-2, -23, 13, 7, -17, 5, 9, -24, -7
-10, -8, 27, 9, -11, -1, -16, 13, 3
-40, -5, 45, 16, -5, 24, 2, -14, -33
5, -9, -25, -4, -34, 21, -11, 29, 0
13, 10, 2, -14, 9, -3, 26, -18, 2
1, 7, 12, -8, -8, 6, -2, 4, 10
10, -6, -17, -9, 1, 5, 19, -17, 8
:
10, -6, -17, -9, 1, 5, 19, -17, 8
1, 7, 12, -8, -8, 6, -2, 4, 10
13, 10, 2, -14, 9, -3, 26, -18, 2
5, -9, -25, -4, -34, 21, -11, 29, 0
-40, -5, 45, 16, -5, 24, 2, -14, -33
-10, -8, 27, 9, -11, -1, -16, 13, 3
-2, -23, 13, 7, -17, 5, 9, -24, -7

11, 9, 13, 8, 8, 6, 7, 12, 10, 20, 26, 12, 6, 12, 12
14, 4, 13, 7, 6, 56, 6, 29, 15, 8, 6, 7, 15, 8, 11
13, 6, 12, 10, 6, 41, 7, 20, 30, 9, 8, 9, 8, 5, 24
7, 18, 9, 11, 9, 2, 9, 6, 6, 7, 21, 11, 6, 7, 7
10, 9, 8, 9, 4, 9, 9, 10, 10, 5, 6, 16, 12, 5, 7
:
10, 9, 8, 9, 4, 9, 9, 10, 10, 5, 6, 16, 12, 5, 7
7, 18, 9, 11, 9, 2, 9, 6, 6, 7, 21, 11, 6, 7, 7
13, 6, 12, 10, 6, 41, 7, 20, 30, 9, 8, 9, 8, 5, 24
14, 4, 13, 7, 6, 56, 6, 29, 15, 8, 6, 7, 15, 8, 11
11, 9, 13, 8, 8, 6, 7, 12, 10, 20, 26, 12, 6, 12, 12

39, -4
47, -45
-28, -3
9, 13
44, 31
9, -12
-47, 46
42, 32
29, -9
-20, -5
:
-20, -5
29, -9
42, 32
-47, 46
9, -12
44, 31
9, 13
-28, -3
47, -45
39, -4

27, 11, 0, -27
-38, -11, -23, -26
-25, -2, -3, -16
14, 24, 41, 25
-2, -10, -6, 31
-21, -13, 0, 34
-25, 1, -24, -38
-1, -11, 5, 32
-2, -18, -14, -9
:
-2, -18, -14, -9
-1, -11, 5, 32
-25, 1, -24, -38
-21, -13, 0, 34
-2, -10, -6, 31
14, 24, 41, 25
-25, -2, -3, -16
-38, -11, -23, -26
27, 11, 0, -27

-34, 9, 28, -20, 8, -17, -5, 13, -46, 5, 1, -34, 2, 31, 16
-32, 7, 31, -16, 6, -12, 3, 12, -50, 4, 0, -35, 1, 27, 16
-10, -30, 40, -42, -6, -9, -27, 48, -6, -28, 22, -39, 22, 20, -14
:
-10, -30, 40, -42, -6, -9, -27, 48, -6, -28, 22, -39, 22, 20, -14
-32, 7, 31, -16, 6, -12, 3, 12, -50, 4, 0, -35, 1, 27, 16
-34, 9, 28, -20, 8, -17, -5, 13, -46, 5, 1, -34, 2, 31, 16

-6, 9, 14, 12, 3
-10, 41, 28, -2, -14
-10, -9, -24, -2, 2
-10, -9, -24, -2, 3
17, -1, 8, 37, -14
4, 10, 4, -20, 32
13, -5, 5, 4, 34
8, -10, -3, -9, 38
5, 25, 13, -16, 6
0, 4, 12, 12, 9
-6, 9, 10, 5, -1
:
-6, 9, 10, 5, -1
0, 4, 12, 12, 9
5, 25, 13, -16, 6
8, -10, -3, -9, 38
13, -5, 5, 4, 34
4, 10, 4, -20, 32
17, -1, 8, 37, -14
-10, -9, -24, -2, 3
-10, -9, -24, -2, 2
-10, 41, 28, -2, -14
-6, 9, 14, 12, 3

14, 19, -27
15, 19, -27
19, -23, 18
5, -33, 3
52, -30, 31
33, -4, 16
-16, -42, 2
-16, 46, -17
:
-16, 46, -17
-16, -42, 2
33, -4, 16
52, -30, 31
5, -33, 3
19, -23, 18
15, 19, -27
14, 19, -27
